Here is a tiny trained network, its code and every weight. The questions are about switching its units off for an input and a class, where a switched-off unit gives its printed mean instead of its output.

import numpy as np


def w(rows, s, z=0):
    codes = np.array(rows[::2]) - 128.0
    scale = np.full(codes.shape[1], s)
    scale[-1] = z or s
    return codes * scale


def norm(h):
    return h / np.sqrt((h * h).mean(-1, keepdims=True) + 1e-5)


def f(y):
    return np.maximum(y, 0)


def log_softmax(a):
    a = a - a.max(-1, keepdims=True)
    return a - np.log(np.exp(a).sum(-1, keepdims=True))


def net(x, mask):
    res = np.array(x, float).reshape(1, 7) / 4 @ E
    u = 0
    for l in range(4):
        y = f(norm(res) @ A[l][:, :-1].T + A[l][:, -1])
        res = res + np.where(mask[u : u + 5], y, B[l][:, -1]) @ B[l][:, :-1]
        u += 5
    return log_softmax(norm(res)[-1] @ U[:, :-1].T + U[:, -1])


A, B = {}, {}
E = w([
[130,132,138,128,135,132,139,130,115,127,138,121],'x0',
[145,143,127,133,126,146,122,129,110,125,121,127],'x1',
[185,54,50,160,154,37,32,111,37,69,200,87],'x2',
[128,122,135,117,128,122,138,117,116,133,129,125],'x3',
[137,131,129,130,124,130,137,128,126,125,141,131],'x4',
[2,167,121,173,53,100,103,199,14,183,155,211],'x5',
[183,102,115,249,227,54,217,147,99,168,49,212],'x6',
],0.015)
A[0] = w([
[198,108,116,96,153,157,156,95,190,59,106,90,44],'L0N1',
[146,118,100,193,208,81,158,136,116,184,104,173,13],'L0N2',
[40,143,77,131,44,94,86,200,24,124,181,188,3],'L0N3',
[155,72,136,164,115,61,1,133,43,98,203,98,1],'L0N4',
[57,167,89,26,32,172,36,104,137,90,232,83,27],'L0N5',
],0.0084,0.0095)
B[0] = w([
[161,138,174,111,145,114,89,104,138,145,176,115,192],'L0N1',
[159,71,187,86,105,122,144,171,70,68,128,139,180],'L0N2',
[128,163,216,186,220,102,41,7,174,226,157,97,214],'L0N3',
[126,163,50,32,187,109,186,153,105,79,197,126,213],'L0N4',
[121,48,172,158,44,168,110,224,106,72,57,93,254],'L0N5',
],0.012,0.0098)
A[1] = w([
[1,216,117,187,57,118,103,130,59,221,156,222,15],'L1N1',
[31,227,160,95,96,229,228,159,195,204,55,185,3],'L1N2',
[149,93,117,117,163,134,118,151,99,83,137,118,64],'L1N3',
[166,110,118,225,197,55,210,143,67,149,74,247,103],'L1N4',
[86,170,124,136,60,201,213,164,173,141,77,157,1],'L1N5',
],0.0096,0.0062)
B[1] = w([
[190,101,195,182,253,152,75,75,151,165,121,51,196],'L1N1',
[114,200,49,41,136,60,169,105,84,109,205,170,225],'L1N2',
[127,225,125,122,95,120,146,121,151,125,113,190,164],'L1N3',
[54,95,165,123,33,192,96,188,137,85,100,90,251],'L1N4',
[132,183,64,117,118,64,136,153,134,92,152,176,177],'L1N5',
],0.014,0.012)
A[2] = w([
[126,92,9,164,135,81,110,139,69,99,149,124,3],'L2N1',
[143,87,103,192,122,113,180,161,108,149,69,176,49],'L2N2',
[132,115,50,141,129,109,105,123,89,123,154,131,34],'L2N3',
[194,111,112,120,143,149,141,67,188,115,133,94,42],'L2N4',
[200,117,112,113,148,154,131,72,168,123,113,98,49],'L2N5',
],0.016,0.0046)
B[2] = w([
[158,191,68,57,143,88,202,122,187,93,187,217,234],'L2N1',
[135,80,107,109,9,198,80,149,134,31,48,119,162],'L2N2',
[120,164,82,88,110,128,180,83,177,162,108,189,190],'L2N3',
[51,139,155,191,190,97,124,140,84,208,41,151,254],'L2N4',
[95,155,199,227,180,98,68,109,106,184,151,143,244],'L2N5',
],0.011,0.0069)
A[3] = w([
[161,103,113,152,138,138,165,113,140,122,121,115,9],'L3N1',
[125,99,130,163,149,131,107,91,130,192,108,94,80],'L3N2',
[86,121,120,105,12,249,89,162,103,128,151,67,3],'L3N3',
[123,119,127,135,128,149,141,114,125,123,150,129,68],'L3N4',
[101,96,188,117,41,183,123,178,105,113,130,94,59],'L3N5',
],0.011,0.0032)
B[3] = w([
[116,145,174,129,123,135,121,136,114,93,153,94,128],'L3N1',
[19,220,99,178,131,124,136,154,144,193,159,136,186],'L3N2',
[189,84,182,165,86,177,180,190,147,32,10,176,247],'L3N3',
[117,166,169,74,163,138,154,136,113,77,11,94,128],'L3N4',
[194,2,106,124,36,143,187,113,138,139,48,154,243],'L3N5',
],0.009,0.011)
U = w([
[119,64,161,135,50,153,131,189,134,56,68,125,118],'0',
[102,137,200,195,228,116,88,93,131,227,129,99,28],'1',
[147,188,6,49,172,72,190,112,134,94,183,169,254],'2',
],0.015,0.00076)

Each question gives the input, the list of numbers given to net, and the class t.
The units are the neurons (one row each of A and B). Each row of codes is followed by its name. A weight is (code - 128) times the scale printed after its matrix; where a second scale follows, it is the last column's (A, B and U).
mask holds one flag per neuron, layer by layer. A switched-off neuron (its flag False) gives its mean, the last column of its row in B, instead of its output. The means were averaged over made-up inputs and are rounded, as every weight is.
A unit's drop is (log p(t) with every unit on - log p(t) with that unit switched off) / (log p(t) with every unit on - log p(t) with every unit switched off).
The circuit of an input: a set's keep is (log p(t) with only the set's units on - log p(t) with every unit switched off) / (log p(t) with every unit on - log p(t) with every unit switched off). Starting from the 12 units with the biggest drops (on a tie, the unit counted first), units are removed one at a time, each time the one whose removal leaves the highest keep (on an exact tie, the one counted first), for as long as the keep stays at least 0.8.
circuit, biggest first: the units of the circuit, biggest drop first
most important unit: the unit with the biggest drop
top k neurons: the k neurons with the biggest drops, biggest first
top k neurons in layer l: the k neurons of layer l with the biggest drops, biggest first
drop when u is switched off: that unit's drop, to one decimal
input [7,-3,6,3,-2,3,-3], class 2: most important unit	L0N4
input [-8,-5,7,-1,-5,-4,-6], class 2: top 3 neurons	[L0N4, L1N4, L2N1]
input [3,7,-7,-7,-8,-7,1], class 1: top 3 neurons	[L0N1, L2N5, L2N4]
input [1,5,6,1,1,-1,5], class 2: top 3 neurons	[L0N4, L2N1, L0N5]
input [4,6,-5,-2,8,-1,4], class 2: top 4 neurons	[L1N2, L1N5, L0N5, L0N3]
input [0,-5,5,2,2,4,3], class 2: top 2 neurons	[L0N4, L2N1]
input [-7,-8,-6,-5,0,-6,-4], class 1: top 3 neurons	[L0N1, L1N4, L2N4]
input [-6,8,6,8,-1,-4,5], class 2: top 2 neurons	[L0N5, L2N1]
input [8,8,4,5,8,-1,3], class 2: top 2 neurons	[L0N4, L0N5]
input [8,-4,5,-4,5,-7,8], class 0: top 2 neurons	[L0N3, L1N4]
input [7,2,4,-6,-7,1,-2], class 2: top 2 neurons	[L0N4, L1N4]
input [-1,7,-6,7,-3,6,-2], class 1: top 2 neurons in layer 0	[L0N3, L0N4]
input [-1,5,-7,-4,1,-7,4], class 1: top 2 neurons	[L0N1, L2N5]
input [0,5,5,-4,7,8,-1], class 1: circuit, biggest first	[L0N3]
input [5,-8,2,-4,-4,3,-2], class 1: top 2 neurons	[L0N3, L1N4]
input [5,7,-2,-6,-1,8,5], class 1: drop when L1N1 is switched off	3.1
input [2,-7,-5,8,-8,-5,2], class 1: drop when L0N1 is switched off	1.8
